Below is a small trained network, with its code and all its weights. Each question gives an input and a class and asks what happens when units are switched off, that is, made to give their printed mean instead of their output.

import numpy as np


def w(rows, s, z=0):
    codes = np.array(rows[::2]) - 128.0
    scale = np.full(codes.shape[1], s)
    scale[-1] = z or s
    return codes * scale


def norm(h):
    return h / np.sqrt((h * h).mean(-1, keepdims=True) + 1e-5)


def f(y):
    return np.maximum(y, 0)


def log_softmax(a):
    a = a - a.max(-1, keepdims=True)
    return a - np.log(np.exp(a).sum(-1, keepdims=True))


def net(x, mask):
    res = np.array(x, float).reshape(1, 5) / 4 @ E
    u = 0
    for l in range(4):
        y = f(norm(res) @ A[l][:, :-1].T + A[l][:, -1])
        res = res + np.where(mask[u : u + 7], y, B[l][:, -1]) @ B[l][:, :-1]
        u += 7
    return log_softmax(norm(res)[-1] @ U[:, :-1].T + U[:, -1])


A, B = {}, {}
E = w([
[166,212,194,75,68,130,187,234,103,147],'x0',
[54,249,84,218,159,71,125,142,26,75],'x1',
[200,150,95,229,192,244,161,163,116,203],'x2',
[89,106,226,178,69,180,220,49,84,111],'x3',
[92,15,166,217,110,63,114,235,127,144],'x4',
],0.0014)
A[0] = w([
[93,54,187,210,53,162,254,124,75,96,71],'0.n0',
[221,85,150,75,106,168,115,99,181,227,92],'0.n1',
[164,110,126,207,218,221,123,190,66,195,38],'0.n2',
[98,227,92,146,155,117,120,87,68,131,143],'0.n3',
[211,184,210,113,93,111,155,207,118,94,17],'0.n4',
[197,178,206,74,67,99,157,192,117,94,96],'0.n5',
[176,123,127,166,216,240,144,162,69,183,4],'0.n6',
],0.0022,0.0033)
B[0] = w([
[140,204,185,127,191,138,21,121,175,158,226],'0.n0',
[81,138,118,153,164,174,173,191,141,2,236],'0.n1',
[178,173,75,181,20,67,173,84,204,104,191],'0.n2',
[140,50,145,92,138,206,179,176,192,68,248],'0.n3',
[2,116,50,104,108,186,171,140,123,237,149],'0.n4',
[23,121,50,132,141,154,127,92,148,195,222],'0.n5',
[203,188,82,206,29,83,170,110,221,129,160],'0.n6',
],0.003,0.0016)
A[1] = w([
[175,48,152,45,111,172,145,129,151,142,7],'1.n0',
[193,21,165,65,109,189,146,129,169,156,12],'1.n1',
[137,113,252,155,96,165,174,33,38,158,23],'1.n2',
[157,101,74,159,127,72,116,174,103,130,97],'1.n3',
[72,96,207,57,91,45,57,105,119,84,29],'1.n4',
[207,148,96,94,157,83,75,182,127,152,97],'1.n5',
[117,86,135,192,187,117,62,75,118,135,63],'1.n6',
],0.0024,0.002)
B[1] = w([
[89,121,105,149,154,143,159,186,121,48,179],'1.n0',
[77,151,114,151,170,146,158,184,132,37,208],'1.n1',
[114,185,189,154,167,145,3,119,180,167,197],'1.n2',
[166,150,205,91,125,178,143,63,120,138,201],'1.n3',
[207,165,82,184,79,118,186,99,207,131,247],'1.n4',
[123,155,242,147,135,163,109,88,144,152,212],'1.n5',
[104,133,102,92,137,178,181,114,108,201,196],'1.n6',
],0.0033,0.0013)
A[2] = w([
[193,125,72,92,178,96,60,211,153,159,87],'2.n0',
[132,70,102,130,149,135,103,62,158,101,38],'2.n1',
[169,164,77,90,168,87,65,159,129,132,40],'2.n2',
[134,140,135,108,129,147,132,103,113,111,35],'2.n3',
[133,124,129,125,129,127,129,126,122,129,108],'2.n4',
[110,208,100,194,159,90,126,140,2,69,6],'2.n5',
[115,30,184,200,81,86,146,195,101,176,76],'2.n6',
],0.0039,0.0011)
B[2] = w([
[87,172,229,208,118,172,135,62,106,122,242],'2.n0',
[86,152,121,164,120,134,171,207,69,194,219],'2.n1',
[118,98,217,158,102,144,136,93,111,128,191],'2.n2',
[150,121,132,134,143,101,102,132,104,133,150],'2.n3',
[123,125,126,130,126,127,132,126,120,121,128],'2.n4',
[154,1,152,56,141,202,150,194,247,104,204],'2.n5',
[216,231,65,61,232,116,53,116,80,91,250],'2.n6',
],0.0036,0.0021)
A[3] = w([
[79,108,142,68,53,3,120,98,126,82,90],'3.n0',
[165,151,113,60,120,193,192,57,88,113,56],'3.n1',
[126,182,110,168,161,159,148,156,153,151,252],'3.n2',
[94,60,80,152,146,130,118,83,79,176,61],'3.n3',
[180,163,187,82,89,144,155,197,121,143,113],'3.n4',
[140,157,153,97,87,113,150,188,90,159,62],'3.n5',
[119,143,137,89,102,130,143,174,72,182,52],'3.n6',
],0.0043,0.0018)
B[3] = w([
[251,155,84,228,94,200,196,130,141,181,181],'3.n0',
[174,103,106,186,203,2,14,241,87,154,181],'3.n1',
[112,106,139,42,26,33,142,92,117,103,254],'3.n2',
[41,236,77,48,133,182,185,220,78,213,152],'3.n3',
[54,66,63,202,187,155,122,44,111,146,198],'3.n4',
[105,95,63,161,181,168,127,80,108,175,144],'3.n5',
[81,130,75,107,128,136,158,126,75,191,138],'3.n6',
],0.0032,0.0042)
U = w([
[215,147,79,190,59,134,183,107,170,145,166],'0',
[93,57,135,97,159,184,158,180,177,47,158],'1',
[37,142,68,111,134,143,152,129,80,218,151],'2',
[102,163,254,151,123,148,80,67,136,139,145],'3',
[196,149,98,107,202,59,47,151,84,111,133],'4',
[125,104,140,64,37,54,124,126,99,115,68],'5',
[153,69,158,85,76,112,128,124,75,135,3],'6',
],0.0095,0.0051)

Each question gives the input, the list of numbers given to net, and the class t.
The units are the neurons (one row each of A and B). Each row of codes is followed by its name. A weight is (code - 128) times the scale printed after its matrix; where a second scale follows, it is the last column's (A, B and U).
mask holds one flag per neuron, layer by layer. A switched-off neuron (its flag False) gives its mean, the last column of its row in B, instead of its output. The means were averaged over made-up inputs and are rounded, as every weight is.
A unit's drop is (log p(t) with every unit on - log p(t) with that unit switched off) / (log p(t) with every unit on - log p(t) with every unit switched off).
The circuit of an input: a set's keep is (log p(t) with only the set's units on - log p(t) with every unit switched off) / (log p(t) with every unit on - log p(t) with every unit switched off). Starting from the 12 units with the biggest drops (on a tie, the unit counted first), units are removed one at a time, each time the one whose removal leaves the highest keep (on an exact tie, the one counted first), for as long as the keep stays at least 0.8.
units of the circuit, in order: the units of the circuit, biggest drop first
most important unit: the unit with the biggest drop
top k neurons: the k neurons with the biggest drops, biggest first
k most important neurons of layer l: the k neurons of layer l with the biggest drops, biggest first
input [1,-4,2,-1,-5], class 4: units of the circuit, in order : [3.n1]
input [-6,-8,-8,2,3], class 0: units of the circuit, in order : [3.n0 1.n4]
input [7,-3,-6,3,8], class 4: top 2 neurons : [2.n6 2.n1]
input [-8,2,-5,-2,-3], class 2: units of the circuit, in order : [2.n1 3.n3]
input [-5,3,-4,0,1], class 2: top 3 neurons : [2.n1 3.n3 1.n6]
input [7,-7,5,-7,-1], class 1: units of the circuit, in order : [0.n1 3.n0]
input [-7,7,6,-8,-7], class 3: top 2 neurons : [2.n0 2.n2]
input [3,6,8,-3,6], class 0: units of the circuit, in order : [0.n2 0.n6]
input [5,5,2,-2,5], class 1: top 2 neurons : [2.n5 3.n1]
input [-8,6,-4,-6,-6], class 2: top 2 neurons : [2.n1 0.n1]
input [-4,6,5,3,8], class 4: top 2 neurons : [2.n6 0.n1]
input [-6,-1,3,-6,5], class 2: units of the circuit, in order : [3.n3 1.n6]
input [2,5,-7,6,-3], class 0: units of the circuit, in order : [3.n0 2.n0]
input [4,6,6,-5,-1], class 0: top 2 neurons : [0.n2 0.n6]
input [-5,0,-4,-5,-2], class 2: top 4 neurons : [2.n1 0.n0 3.n3 1.n2]
input [-7,-1,1,7,-6], class 2: top 2 neurons : [2.n1 3.n3]
input [-6,4,-7,-8,0], class 3: top 3 neurons : [2.n0 2.n2 0.n2]
input [0,-5,-8,5,6], class 0: top 2 neurons : [3.n0 1.n4]
input [-1,-7,0,-5,-5], class 1: top 2 neurons : [0.n1 2.n6]
input [-3,2,-3,3,-7], class 4: most important unit : 3.n1
input [0,-8,-6,6,-8], class 1: most important unit : 2.n6
input [8,7,1,7,6], class 2: 3 most important neurons of layer 3 : [3.n4 3.n5 3.n6]
input [0,-2,3,0,3], class 5: 2 most important neurons of layer 3 : [3.n2 3.n0]
